Below is a small trained network, with its code and all its weights. Each question gives an input and a class and asks what happens when units are switched off, that is, made to give their printed mean instead of their output.

import numpy as np


def w(rows, s, z=0):
    codes = np.array(rows[::2]) - 128.0
    scale = np.full(codes.shape[1], s)
    scale[-1] = z or s
    return codes * scale


def f(y):
    return y / 2 * (1 + np.tanh(0.7978845608 * (y + 0.044715 * y**3)))


def log_softmax(a):
    a = a - a.max(-1, keepdims=True)
    return a - np.log(np.exp(a).sum(-1, keepdims=True))


def net(x, mask):
    res = np.array(x, float).reshape(1, 3) / 4 @ E
    y = f(res @ A[0][:, :-1].T + A[0][:, -1])
    res = res + np.where(mask, y, B[0][:, -1]) @ B[0][:, :-1]
    return log_softmax(res[-1] @ U[:, :-1].T + U[:, -1])


A, B = {}, {}
E = w([
[184,154,112,97,110,196,90,120,127,186,103,144],'x0',
[120,190,132,154,125,126,88,205,128,122,162,80],'x1',
[111,140,112,101,252,119,144,120,128,163,150,109],'x2',
],0.014)
A[0] = w([
[66,85,159,165,135,65,173,155,123,57,119,94,2],'N1',
[143,171,92,97,106,224,79,142,126,209,114,138,102],'N2',
[115,163,83,78,220,139,143,140,116,167,159,81,44],'N3',
[107,201,132,157,135,151,91,249,113,112,118,75,78],'N4',
[132,109,135,142,131,125,118,146,126,159,121,161,251],'N5',
[179,160,100,84,126,198,62,106,108,150,92,121,59],'N6',
[131,30,104,84,117,150,191,64,112,156,92,171,1],'N7',
[151,117,147,172,25,148,116,156,126,85,110,137,46],'N8',
[127,132,153,122,69,113,90,113,138,106,129,143,26],'N9',
[139,116,127,120,132,162,144,166,151,143,83,104,45],'N10',
[96,119,105,150,121,148,80,139,158,144,162,104,48],'N11',
[75,139,129,154,126,100,170,114,110,44,174,108,118],'N12',
[144,193,130,123,112,130,66,184,113,152,156,114,90],'N13',
[132,177,121,145,111,122,90,159,119,140,177,48,50],'N14',
[177,142,120,97,123,176,97,137,122,169,111,154,46],'N15',
[115,154,116,85,175,103,171,109,150,180,149,109,38],'N16',
],0.012,0.0099)
B[0] = w([
[62,123,137,85,114,99,109,113,156,105,213,51,213],'N1',
[113,152,110,113,145,92,114,159,146,133,199,97,245],'N2',
[128,89,165,197,139,198,72,108,78,154,103,119,248],'N3',
[153,126,129,100,102,115,181,97,151,105,65,179,232],'N4',
[172,173,116,127,148,118,130,179,144,192,122,132,227],'N5',
[70,122,131,73,148,85,114,136,132,91,181,77,211],'N6',
[150,123,112,92,65,133,200,66,152,57,76,186,231],'N7',
[137,77,152,196,193,206,82,116,51,181,107,105,217],'N8',
[64,58,142,136,140,188,117,54,94,80,111,87,151],'N9',
[49,50,181,118,101,169,141,1,120,55,181,69,121],'N10',
[71,63,156,108,87,173,167,62,127,44,130,113,130],'N11',
[133,166,107,89,135,98,109,149,144,138,158,105,227],'N12',
[131,111,110,116,91,124,144,99,161,103,114,173,198],'N13',
[129,132,103,92,98,153,178,83,145,69,92,141,183],'N14',
[66,123,164,120,120,122,132,112,137,79,188,92,182],'N15',
[116,82,144,154,122,172,106,109,77,110,101,104,192],'N16',
],0.015,0.011)
U = w([
[97,121,117,99,122,73,146,125,156,102,224,76,97],'0',
[127,111,112,102,102,124,249,81,162,83,66,193,95],'1',
[114,89,128,205,133,195,98,103,65,127,106,110,81],'2',
[192,183,98,155,144,33,139,243,158,212,104,203,254],'3',
],0.015,0.014)

Each question gives the input, the list of numbers given to net, and the class t.
The units are the neurons (one row each of A and B). Each row of codes is followed by its name. A weight is (code - 128) times the scale printed after its matrix; where a second scale follows, it is the last column's (A, B and U).
mask holds one flag per neuron, in row order. A switched-off neuron (its flag False) gives its mean, the last column of its row in B, instead of its output. The means were averaged over made-up inputs and are rounded, as every weight is.
A unit's drop is (log p(t) with every unit on - log p(t) with that unit switched off) / (log p(t) with every unit on - log p(t) with every unit switched off).
The circuit of an input: a set's keep is (log p(t) with only the set's units on - log p(t) with every unit switched off) / (log p(t) with every unit on - log p(t) with every unit switched off). Starting from the 12 units with the biggest drops (on a tie, the unit counted first), units are removed one at a time, each time the one whose removal leaves the highest keep (on an exact tie, the one counted first), for as long as the keep stays at least 0.8.
units of the circuit, in order: the units of the circuit, biggest drop first
top k neurons: the k neurons with the biggest drops, biggest first
drop of u: that unit's drop, to one decimal
input [4,-4,-4], class 0: units of the circuit, in order : N3; N4
input [-8,-3,-8], class 0: units of the circuit, in order : N1
input [8,8,0], class 0: top 2 neurons : N2; N6
input [0,8,8], class 1: top 2 neurons : N4; N14
input [6,-2,5], class 0: top 2 neurons : N2; N6
input [2,-7,-8], class 2: top 3 neurons : N8; N4; N9
input [5,-6,-7], class 2: top 2 neurons : N8; N4
input [-1,1,4], class 2: top 2 neurons : N3; N2
input [7,-4,-8], class 2: top 4 neurons : N8; N9; N1; N12
input [3,5,6], class 2: top 2 neurons : N3; N7
input [0,0,-3], class 3: top 2 neurons : N3; N16
input [6,-7,8], class 2: top 3 neurons : N3; N16; N4
input [-2,7,-5], class 1: drop of N4 : 0.4
input [-8,-6,-6], class 0: units of the circuit, in order : N1
input [-5,3,-8], class 2: drop of N8 : 4.2
input [8,4,-7], class 0: drop of N2 : 2.2
